(in the rows, 128 means zero)
Each row of numbers stands for one thing and depends on some of the facts below. Use the named rows to name the rest.

Some rows with their names:
[ 86 126 103 164 144 108  82 128 126 118  85 154 126 132 134 100 142 161
 122 128 151 114 179 104 120  94 152 179 111 122  61 140 106  97 112 107
 120 144 112 114  49 129 171 153] : sotra
[ 77 118 124 140 129 117 115 133 124 112 105 143 154 142 132 129 119  75
  59 103 148 171 214  96 114  79 153 201  80 147  84 140 153  81 133 131
 133 184 125 160 112 124 204 137] : vutak
[ 66 143 144 156 132 127 129 130 123 115  67 146 133 158 141 132 130  80
  64 112 160 189 248  88  98  96 181 184  96 161  76 167 152  67  97 106
 133 187 122 146  92 114 174 133] : galodum
[104 144 128 149 133 126  74 144 128 121  81 145 132 186 137 132 137 140
  60 144 177 137 195  97 114  99 164 192  68 151  91 127 138 115 124  98
 148 167  90  93  82 142 105 135] : vafo
[101 137 102 143 136 112 101 120 121 114 111 149 129 163 149 120 147 169
 100 144 162 110 180 106 111 104 140 196 113 123  65 111 125 111 128 108
 120 181 108  97  56 123 146 150] : liflas
[ 85 128 110 144 136 115 110 125 122 116 104 146 134 149 146 124 144 146
 100 131 160 130 193  99 108 106 145 197 114 132  66 119 129  89 117 112
 113 172 117 116  69 118 166 146] : nadrik
[ 90 113  99 181 145 112  86 123 125 125  89 137 132 137 112  97 140 107
 134 110 140 142 148  98 131  93 160 179 117 128  66 117 113 116 119 129
 126 150 128 150  74 133 172 121] : lales
[121 126 102 170 142 118  53 133 125 121 101 133 132 186 113 117 153 140
 134 145 172 128 132  97 128 104 143 197  93 144  90  71 121 160 135 125
 138 153 114 109  76 145 101 100] : grirok
[ 83 128 113 154 141 116  99 127 126 122  87 149 137 125 131 101 123 119
  87 114 139 131 185 104 124  88 162 182 101 129  66 164 123  86 124 115
 133 156 108 129  73 129 178 147] : kesku
[ 81 114 120 144 131 102  91 144 127 112 103 149 152 109 136 102 108 105
  71 102 138 132 186 107 125  60 160 191  73 129  74 160 132  74 140 131
 145 164 109 148  98 142 216 154] : beneklil
[ 85 130 130 164 139 124  99 139 125 115  75 144 130 165 134 133 137 118
 102 116 172 181 223  91 104  97 167 184  95 158  85 124 130  92  97 103
 129 162 124 143  77 123 159 121] : grugon
[ 84 112  98 155 135 119 113 119 118 113 115 138 136 150 119 124 146  91
 120 103 151 163 170  96 118  93 145 200 119 132  75 118 139 110 114 143
 119 170 140 159  99 127 186 131] : plagun
[ 96 120 105 165 140 114  69 137 129 126  96 135 141 152 115  96 122 102
  98 117 141 133 144 101 141  79 166 186  88 136  87 131 122 131 152 129
 149 153 107 131  91 147 156 122] : vinen
[ 76 122 128 157 135 123 115 129 122 119  92 137 143 154 123 127 134  70
  89 105 153 181 197  89 114  95 164 191 105 155  82 128 147 108 122 122
 130 182 131 156 101 119 170 112] : grukar
[ 79 109  98 180 142 113 103 120 119 123  95 134 133 127 102  96 139  77
 132  99 132 156 152  92 134  91 159 178 130 132  65 132 120 106 117 137
 125 150 142 175  84 124 212 115] : mugrul
[ 91 134 132 147 129 131  91 140 128 120  91 143 127 177 138 132 132 139
  52 132 173 137 200  99 107 101 165 196  79 141  86 154 149 110 117 111
 141 174  93  88  94 140 117 149] : drobok
[ 85 119  98 162 135 117 114 117 120 116 113 134 137 155 121 118 146 106
 125 120 151 146 158  96 118 102 141 198 129 132  67 103 132 120 131 136
 120 181 135 143  81 119 180 125] : brapu
[ 82 116  98 167 141 115 108 123 120 120 102 134 135 128 111  95 128  85
 126 100 130 150 142  94 132  90 157 184 128 125  63 143 120 107 128 140
 121 162 136 158  82 125 202 125] : siplin
[109 116 110 157 131 133  81 126 124 109 114 136 121 182 111 137 150 154
  92 121 177 115 153 107 119 104 138 202  89 126  82 147 133 114  80 141
 122 150 115  84  97 152 119 153] : skamum
[101 124  90 146 136 112  96 124 121 116 117 145 133 151 136 118 148 159
 118 135 161 118 169 103 116 100 132 197 112 123  69 102 125 117 127 125
 116 169 118 117  67 132 170 155] : bevos

There are 2 kinds of fact about the things: δ, λ.
δ: is of sort; λ: uses
banu	δ	195; beneklil	δ	569; bevos	δ	195; biflik	δ	195; brapu	δ	195; bravigro	δ	195
brevotus	δ	195; brobrel	δ	195; bropa	δ	569; brostum	δ	195; bruskes	δ	195; brusoze	δ	569
brutile	δ	195; bules	δ	569; bupor	δ	195; datak	δ	195; destek	δ	569; difle	δ	569
diliros	δ	569; ditrem	δ	195; doreso	δ	569; dramer	δ	195; drobok	δ	195; drogik	δ	195
fafik	δ	195; faskom	δ	195; fegis	δ	195; fegroses	δ	569; fladran	δ	569; fladrim	δ	569
flaga	δ	195; flenos	δ	569; flesko	δ	195; flikidan	δ	569; fliskem	δ	195; fluflun	δ	195
flukom	δ	569; fodrula	δ	195; fubrale	δ	569; gafus	δ	569; gaklam	δ	569; galodum	δ	195
gasti	δ	569; gesobrar	δ	195; gilo	δ	195; gofluda	δ	569; gregik	δ	569; gregra	δ	569
grirok	δ	195; gritalis	δ	195; grizar	δ	569; grodus	δ	195; grugon	δ	195; grukar	δ	195
kesku	δ	569; kifostir	δ	195; klabim	δ	569; klasku	δ	195; klere	δ	195; klides	δ	569
kligan	δ	569; klilemun	δ	195; kobrar	δ	195; kofuple	δ	195; lales	δ	569; lezuk	δ	569
lidrek	δ	195; liflas	δ	195; lipoplis	δ	569; lufom	δ	195; mebrul	δ	195; mene	δ	569
mifel	δ	569; mimak	δ	569; mogo	δ	569; mugrul	δ	569; nado	δ	195; nadrik	δ	195
nalam	δ	195; nanor	δ	569; nazo	δ	195; nedir	δ	195; neplo	δ	195; niflu	δ	569
nikaplar	δ	195; nobrus	δ	195; nofur	δ	195; noklodrum	δ	195; nopli	δ	569; nozar	δ	569
padrozon	δ	569; peflu	δ	195; perer	δ	569; pivam	δ	569; plagun	δ	195; plepu	δ	569
plotu	δ	195; plubru	δ	195; radrutril	δ	195; rasol	δ	569; remudun	δ	195; revir	δ	569
rigrus	δ	569; risur	δ	569; rizas	δ	569; rovel	δ	195; ruplu	δ	569; ruti	δ	569
sabros	δ	195; siplin	δ	569; skalaflo	δ	195; skamum	δ	195; skasol	δ	569; skatram	δ	569
skeku	δ	195; skenuk	δ	195; skotek	δ	569; sotra	δ	569; starur	δ	569; stebe	δ	569
stesku	δ	569; stires	δ	569; stubira	δ	195; stustas	δ	569; tadrifli	δ	569; teka	δ	569
tesin	δ	195; todi	δ	195; totral	δ	569; traklas	δ	195; travu	δ	569; trefli	δ	195
treladil	δ	195; trevus	δ	195; triligral	δ	195; tritir	δ	569; trizol	δ	195; trodrol	δ	195
trofik	δ	569; trufli	δ	195; tuminu	δ	195; vaflor	δ	195; vafo	δ	195; vaklas	δ	569
vedro	δ	569; venel	δ	195; vesis	δ	195; viklol	δ	569; vinen	δ	569; vori	δ	195
vukle	δ	569; vutak	δ	195; vutas	δ	195; zaklu	δ	195; zala	δ	195; zodrem	δ	569
banu	λ	trodrol; beneklil	λ	kesku; beneklil	λ	stebe; beneklil	λ	remudun; bevos	λ	tesin; biflik	λ	skasol
biflik	λ	starur; biflik	λ	gafus; brapu	λ	vedro; bravigro	λ	kligan; bravigro	λ	fladrim; brevotus	λ	gilo
brobrel	λ	stesku; brostum	λ	fladrim; brostum	λ	nopli; brostum	λ	drobok; bruskes	λ	lezuk; bruskes	λ	nalam
bruskes	λ	vedro; brusoze	λ	remudun; bules	λ	grizar; bupor	λ	totral; bupor	λ	fafik; datak	λ	tuminu
destek	λ	kligan; difle	λ	vedro; difle	λ	bevos; diliros	λ	dramer; diliros	λ	bevos; ditrem	λ	fliskem
ditrem	λ	beneklil; doreso	λ	totral; doreso	λ	klere; doreso	λ	dramer; drobok	λ	gregik; drogik	λ	nado
faskom	λ	flenos; faskom	λ	skalaflo; faskom	λ	liflas; fegis	λ	dramer; fegroses	λ	mene; fladran	λ	lezuk
fladran	λ	skamum; fladrim	λ	skalaflo; fladrim	λ	plepu; flaga	λ	mene; flenos	λ	gregik; flesko	λ	bravigro
flesko	λ	revir; fluflun	λ	trizol; fluflun	λ	flukom; flukom	λ	gofluda; fubrale	λ	vinen; fubrale	λ	rasol
gaklam	λ	lufom; galodum	λ	lufom; galodum	λ	gregik; galodum	λ	bropa; galodum	λ	klilemun; galodum	λ	vafo
gasti	λ	brutile; gesobrar	λ	risur; gofluda	λ	nozar; gofluda	λ	nopli; gritalis	λ	nanor; grizar	λ	lales
grizar	λ	starur; grizar	λ	vesis; grodus	λ	plubru; grodus	λ	stires; grugon	λ	gaklam; grukar	λ	vinen
grukar	λ	mimak; grukar	λ	stires; kesku	λ	bropa; kesku	λ	vukle; kifostir	λ	risur; klabim	λ	vafo
klere	λ	gaklam; klere	λ	sotra; klides	λ	nopli; klides	λ	mogo; kligan	λ	tuminu; kligan	λ	risur
kobrar	λ	bropa; kobrar	λ	datak; kobrar	λ	plepu; kobrar	λ	nanor; lales	λ	vedro; lales	λ	grirok
lezuk	λ	plepu; lidrek	λ	travu; lidrek	λ	starur; liflas	λ	pivam; lufom	λ	mimak; mene	λ	gofluda
mifel	λ	nopli; mifel	λ	skamum; mogo	λ	mimak; mugrul	λ	trevus; mugrul	λ	kifostir; mugrul	λ	gesobrar
nado	λ	stubira; nado	λ	kifostir; nadrik	λ	liflas; nalam	λ	vesis; nanor	λ	vedro; nedir	λ	vinen
nedir	λ	drobok; neplo	λ	brusoze; nikaplar	λ	lipoplis; nobrus	λ	kligan; nofur	λ	dramer; noklodrum	λ	kligan
noklodrum	λ	gritalis; nopli	λ	gregra; padrozon	λ	fodrula; peflu	λ	brevotus; peflu	λ	klilemun; perer	λ	venel
plagun	λ	skatram; plagun	λ	ruti; plotu	λ	bupor; plubru	λ	klasku; plubru	λ	remudun; radrutril	λ	klasku
rasol	λ	mebrul; rigrus	λ	skeku; risur	λ	vedro; risur	λ	vukle; rizas	λ	nadrik; rizas	λ	nedir
rovel	λ	gesobrar; ruplu	λ	sotra; ruti	λ	kligan; sabros	λ	kifostir; siplin	λ	destek; siplin	λ	risur
skasol	λ	stesku; skenuk	λ	fegroses; skotek	λ	gregik; skotek	λ	stesku; skotek	λ	drobok; sotra	λ	pivam
starur	λ	liflas; starur	λ	nanor; stebe	λ	fubrale; stebe	λ	gritalis; stebe	λ	vaflor; stebe	λ	brusoze
stires	λ	kligan; stires	λ	skalaflo; stires	λ	nanor; stustas	λ	liflas; tadrifli	λ	gesobrar; teka	λ	gofluda
teka	λ	zala; tesin	λ	vukle; todi	λ	vinen; traklas	λ	flikidan; traklas	λ	perer; traklas	λ	trodrol
travu	λ	zaklu; travu	λ	padrozon; travu	λ	grirok; trefli	λ	skasol; trefli	λ	skalaflo; trefli	λ	remudun
treladil	λ	zaklu; treladil	λ	trevus; treladil	λ	ruti; trevus	λ	risur; triligral	λ	padrozon; tritir	λ	kofuple
tritir	λ	risur; trodrol	λ	gregra; trofik	λ	fegroses; trofik	λ	skasol; trofik	λ	bevos; trofik	λ	ruti
trufli	λ	starur; trufli	λ	dramer; trufli	λ	radrutril; vaklas	λ	gritalis; venel	λ	starur; vesis	λ	pivam
viklol	λ	lezuk; vinen	λ	gritalis; vinen	λ	revir; vinen	λ	kifostir; vori	λ	grirok; vukle	λ	pivam
vutak	λ	flesko; vutak	λ	brusoze; vutak	λ	nedir; vutas	λ	nopli; vutas	λ	mene; vutas	λ	lipoplis
zala	λ	gilo; zala	λ	stebe; zodrem	λ	vinen; zodrem	λ	grirok; zodrem	λ	mogo

Rows to name:
No name comes twice in this set of rows, the named rows included.
[112 128  97 150 134 120  87 120 122 119 123 129 135 171 126 113 139 127
  93 138 157 116 124 102 129 101 141 201 103 127  79 107 135 148 150 142
 136 178 109  99  87 141 136 126] : tuminu
[ 87 130 125 147 133 123  98 135 125 119  99 138 136 168 137 125 133 109
  63 123 162 151 189  97 119  93 162 196  88 147  83 133 148 110 137 121
 138 181 108 120  98 137 145 136] : nedir
[101 135 111 158 137 123  68 134 132 126  88 145 131 154 134 100 123 149
  75 137 152 107 155 105 127  91 166 185  77 128  78 161 122 114 139 115
 148 155  83  78  73 149 127 152] : bropa
[104 116 117 131 130 103  58 151 131 112 107 151 154 126 144 100 105 128
  53 109 147 110 173 115 133  48 152 200  49 127  85 151 131  91 146 130
 153 144  97 120 102 158 197 161] : brusoze
[ 97 112 105 130 126 102  85 146 123 101 116 157 159 139 150 127 134 138
  91 118 163 131 207 108 110  68 127 206  73 132  83 106 135  85 131 119
 130 159 123 143  84 137 202 152] : radrutril
[112 117 118 139 130 117  57 151 129 112 109 144 147 174 125 128 123 137
  78 125 178 138 182 106 122  73 143 206  54 145 101 108 139 120 132 124
 146 154 103 115  98 155 134 139] : gilo
[ 98 105 114 169 138 110  65 138 128 111  87 143 132 137 106 113 130 131
 111 103 158 135 177 108 126  77 155 184  82 131  80 134 113  86  88 123
 131 125 121 143  82 151 176 144] : niflu
[ 79 100 124 176 133 135  99 126 126 108  90 139 118 139  85 130 140 115
  91  76 158 155 171 104 121  88 157 185 101 125  70 201 122  62  34 144
 121 128 141 132 104 150 169 157] : mifel
[ 95 110 122 137 128 115  84 147 124 111 110 142 152 161 122 132 128 102
  71 107 164 158 200 102 121  72 147 204  72 145  93 121 149  90 124 137
 136 162 121 144 115 142 176 134] : zala
[102 105 101 171 137 120  69 132 128 112  99 143 123 139 106 116 144 157
 100 104 163 117 158 110 122  88 143 189  96 120  70 161 110  97  67 125
 127 122 122 113  79 158 148 160] : flikidan
[ 72 109 109 159 135 119 112 125 123 110  98 142 133 115 108 114 131  99
  99  84 137 144 178 104 115  85 157 186 111 121  61 176 126  63  79 136
 118 150 138 157  93 128 217 154] : trofik
[ 65 128 143 157 137 126 112 133 127 116  72 151 134 130 131 120 120  94
  57  98 147 159 219  97 110  81 181 179  90 139  71 206 134  57  87 112
 135 162 109 136  93 129 192 158] : skotek
[106 108 107 167 143  97  41 157 130 110  86 159 135 132 132 106 148 183
 135 123 166 120 200 112 116  68 145 183  77 130  79 112  96  86  91  94
 129 126 110 128  48 145 165 147] : totral
[ 98 121 121 180 143 122  62 142 132 123  71 138 123 164 106 110 139 117
 101 112 161 145 171  98 128  92 176 179  80 146  86 149 115 110  91 110
 140 137 109 123  82 148 122 125] : mogo
[107 111 109 153 136 103  65 151 123 109  95 155 140 156 136 133 154 166
 127 128 180 141 216 106 111  79 135 199  80 143  87  79 115 103  95 103
 119 142 121 138  62 134 163 140] : fafik

The same things again, as new rows of numbers:
Some things and their rows:
[160 152 142 129 134 136 122 114 132 122 111 112  97 148  65 120  84 115
 135 158 111 170  74 108 113 153  84 141] : vesis
[139 102 157 133 125 112 133  89  72 106 136 116 166 101  75  96  74  88
 100 150 116  98 104 110  72 117 211 136] : pivam
[125  99 156 109 105 112 138  86  82 122 135 136 155 106 122  93  92 113
  92 132 128  90 126 115  78 131 176 122] : vukle
[135 119 135  94 112 124  95 115 144 125 123 110 115 144 110 105 102 156
 100 142 134 170  82 112 124 158  66 111] : tesin
[139 119 126  96 114 109 105 129 142 115 121  99 131 137  97 112  91 170
  93 170 117 164  76  97 134 153  80 121] : bevos
[160 106 159 147 161 109 102  97  63 117 169 131 117 122 188 129 170  96
 131 119 162  70 169 144 109 120 170 138] : klabim
[141 137 118 128 118 125  92 156 152 156 120 100 121 135 175 142 144 189
 102 145 132 146  98 124 170 138  73 105] : skenuk
[144 106 131 165  98  98 101 143  92 154 118 122 199  83 161 132 138 161
 102 145 109  83 120 154 136 102 218 114] : mene
[121 130 104 107 124 140 123 127 187 114 106 140 113 153 108 153 155 131
 131  78 143 156 174 148 151 137  68 119] : todi
[115 114 149 141 143 143 163 110  98 124 124 124 137  72  81 139  75 111
 105 149 131 104 111 124  86 108 210 135] : starur
[123 110 104 121 154 139  98 130 185 114 127 121 109 169  86 159 143 141
 154  83 125 161 141 131 140 112  95 135] : nedir
[110 101  88  86 118 132 124 137 142 101 111 124 118 149  57 138  94 165
 149 138 112 175  81  71 127 107 107 151] : klasku
[142 153 161 170 164 130 152 131 132 185 128 156 153 108 194  66 137 104
 151 144 134  86 134 141 127 137 176 168] : fladran
[109 105 136 137 140 139 141 117  97 120 145 113 138  68 127 142  80 127
 115 147 125  98 109 116  97  95 220 118] : gafus
[113 171 109 139 134 131 164 140 119 102 125  98 128 117  81 195 109 130
 144 180 107 205 137 124 142 157  87 111] : fodrula
[134  98 141 146 183 134 115 103 107 118 177 115 123 105 152 128 137 109
 132 120 137  78 131 133 107 100 202 128] : flenos
[107 144 120 102 137 139 141 154 173 140 143 113 106 132 172 125 125 166
 107 142 149 165 133 122 149 163  54  91] : plagun
[111 147 104 109  92 137 111 135 165 112 119 120 121 170 118 116 129 107
 117  80 142 155 151 143 129 161  55  82] : nado
[119 111 101 101 127 142 121 135 152 133 123 170  88 162 118 165 147 161
 166  85 143 154 128 108 145 123  71 140] : neplo
[ 96 145 129 150 108 128 151 145  68 124 135 137 157 100 170 114 142 103
 139 144 131  83 140 126 122 120 189 123] : niflu

Name these rows:
No name comes twice in this set of rows, the named rows included.
[144 167 102 174 111 154  55 176 144 131  93  96 119 153  91 152 101 130
 159 108  95 144  57 129 149  98 113 122] : trodrol
[139 134 124 116 160 141 137 125 209 125 122 139  93 163 125 146 167 136
 129  88 147 153 164 156 164 141  55 145] : grukar
[130 120 114  97 104 137  95 119 130 139 117 167  76 158 138 159 137 152
 162  97 152 145 125 103 129 138  57 138] : ditrem
[139 128 110 116 157 147 106 127 154 112 136 100  86 155  79 154 113 128
 142 113 130 152 102 124 131 122  97 129] : nadrik
[157 177 154 129 160 133 134 121 173 174 117 142  98 158 138  92 104 120
 146 146 126 156 101 124 138 181  41 157] : bruskes
[ 95 105 136 121 152 131 180 111 150 142 152 151 146  92 146 107 110 119
 123 116 144  94 164 133 104 124 178 140] : stires
[ 77  99 120 124 129 111 161 107 139 129 152 137 195  97 119  83  95 123
 114 125 131 108 175 132  81 131 200 108] : kligan
[133  95 154 120 122 124 115  82  83 140 143 164 124 111 162 114 117 117
 121 108 163  83 145 117  96 131 169 134] : kesku
[128 151 109 132 134 114 150 117 144 101 114 101 146 131  26 186  99 124
 144 164  80 208 135 134 138 159 108 124] : grirok
[104  90 128 151 172 132 147 107 152 151 158 147 153 105 155  93 128 122
 144 112 128  90 154 135 105 116 211 140] : fladrim

The same things again, as new rows of numbers:
Some rows with their names:
[142 129 131 122 142 130 141 104 117 119 134 129 120 127 138 121 139 140
 128 124 131 126 128 141 132 123 127 141] : traklas
[148 134 135 133 144 127 132 124 107 127 133 123 127 117 135 117 127 141
 133 128 129 125 120 158 133 111 132 151] : drobok
[106 117 124 148 103 121 108 137 116 147 127 134 125 125 124 115 111 123
 128 124 125 123 133 119 121 128 149 135] : flenos
[117 124 123 128  99 132 119 132 120 141 128 140 132 113 134 105 139 119
 128 121 128 119 129 108 116 137 153 122] : vaklas
[139 149 129 125 146 143 126 106 121 118 136 128 125 118 143 124 117 137
 126 135 140 137 135 158 123 156 122 123] : bruskes
[147 132 136 125 144 131 136 123 116 121 131 122 127 121 133 120 129 138
 131 131 129 129 120 155 132 119 123 139] : galodum
[162 142 129 114 136 158 129  98 119 114 147 135 147  98 154 105 154 133
 131 130 138 137 120 146 118 174 143 137] : gritalis
[111 120 129 140 104 117 120 152 110 152 120 132 126 119 125 106 118 126
 130 123 123 114 125 126 122 106 150 125] : klides
[118 123 129 141 103 124 113 149 112 149 125 133 135 113 129 102 123 121
 131 125 124 119 119 123 118 121 153 126] : brusoze
[101  37 126  58  72 142 178 167 150 124 112 151 123  90  83 165 146 121
 136 132 116  97 193 126 149 178 137 107] : kligan
[ 71 162 116  74 111 131 158 148 141 138  99 147  88 112 126 151  90 124
 115 147 146 104 189 150 115 164 104   5] : risur
[135 111 135 133 139 133 131  95 118 119 134 122 118 141 133 114 116 142
 124 132 131 136 125 154 130 146 120 123] : nalam
[141 129 130 135 140 136 128 111 115 120 139 126 126 116 133 128 121 141
 132 129 133 132 134 156 131 140 131 154] : grukar
[145 146 126 145 151 126 137 115 110 129 133 124 135 118 143 126 128 146
 133 126 134 125 121 156 135 130 147 146] : nedir
[116 136 121 137 103 125 114 132 111 148 128 140 128 113 138 106 131 124
 128 119 130 116 128 112 115 124 158 128] : fubrale
[114 137 120 147 112 122 118 139 121 149 122 133 141 121 135 115 123 123
 128 126 130 122 120 115 120 140 158 109] : travu
[104  81 137 128 103 115 118 111 164 123 115 120 115 199 110 111 135 107
 110 128 114 143 100  65 122 116  90  72] : pivam
[115 145 121 125 117 124 105 149 156 129 127 133 131 144 119 145 141 102
 125 123 122 136 126  71 119 101 109 138] : flikidan
[119 141 128 128 119 125 104 165 154 131 123 127 137 138 113 142 130 102
 128 131 119 139 118  88 119 103 108 127] : bropa
[149 156 128 119 155 132 121 119 151 104 138 122 130 144 129 151 145 120
 127 126 128 146 120 106 130 107  93 161] : dramer

Name these rows:
No name comes twice in this set of rows, the named rows included.
[139 114 133 141 143 121 148 102 118 124 127 119 128 142 134 120 126 147
 127 128 129 125 116 149 140 133 134 122] : klere
[117  96 137 136  94 126 118 132 120 144 121 130 134 133 127  86 126 121
 125 129 122 124 107 122 116 138 146  91] : stustas
[145 166 126 128 160 139 108 125 153 106 141 120 132 138 128 161 126 119
 127 135 131 157 128 121 126 125  90 160] : grirok
[ 96 126 122 131 106 122 123 141 121 146 119 137 113 122 122 128 105 124
 125 128 130 116 149 127 122 132 137 105] : tadrifli
[125 121 134 124 142 128 144  98 121 119 125 122 105 143 131 122 107 144
 120 135 135 129 136 161 132 142 110  98] : tesin
[136 109 137 140  91 149  97 118 118 140 133 133 157 117 147  61 137 113
 125 134 128 139  91 122 101 182 160  81] : starur
[112 151 120 123 108 134 119 129 125 140 125 141 128 115 142 107 130 118
 123 127 135 122 130 112 107 143 143  91] : difle
[103  53 147 137  89 113 131 111 125 141 110 120 114 176 114  73 116 126
 114 130 115 122  98 116 124 130 127  48] : sotra
[113 157 124  68 148 129 187 122 130 115 110 138  89 115 131 158 124 145
 123 136 143 102 179 163 136 130  97  69] : trevus
[123 118 133 139  96 134 110 130 116 146 126 131 141 124 138  80 126 119
 125 131 128 129 105 127 108 149 151  89] : grizar

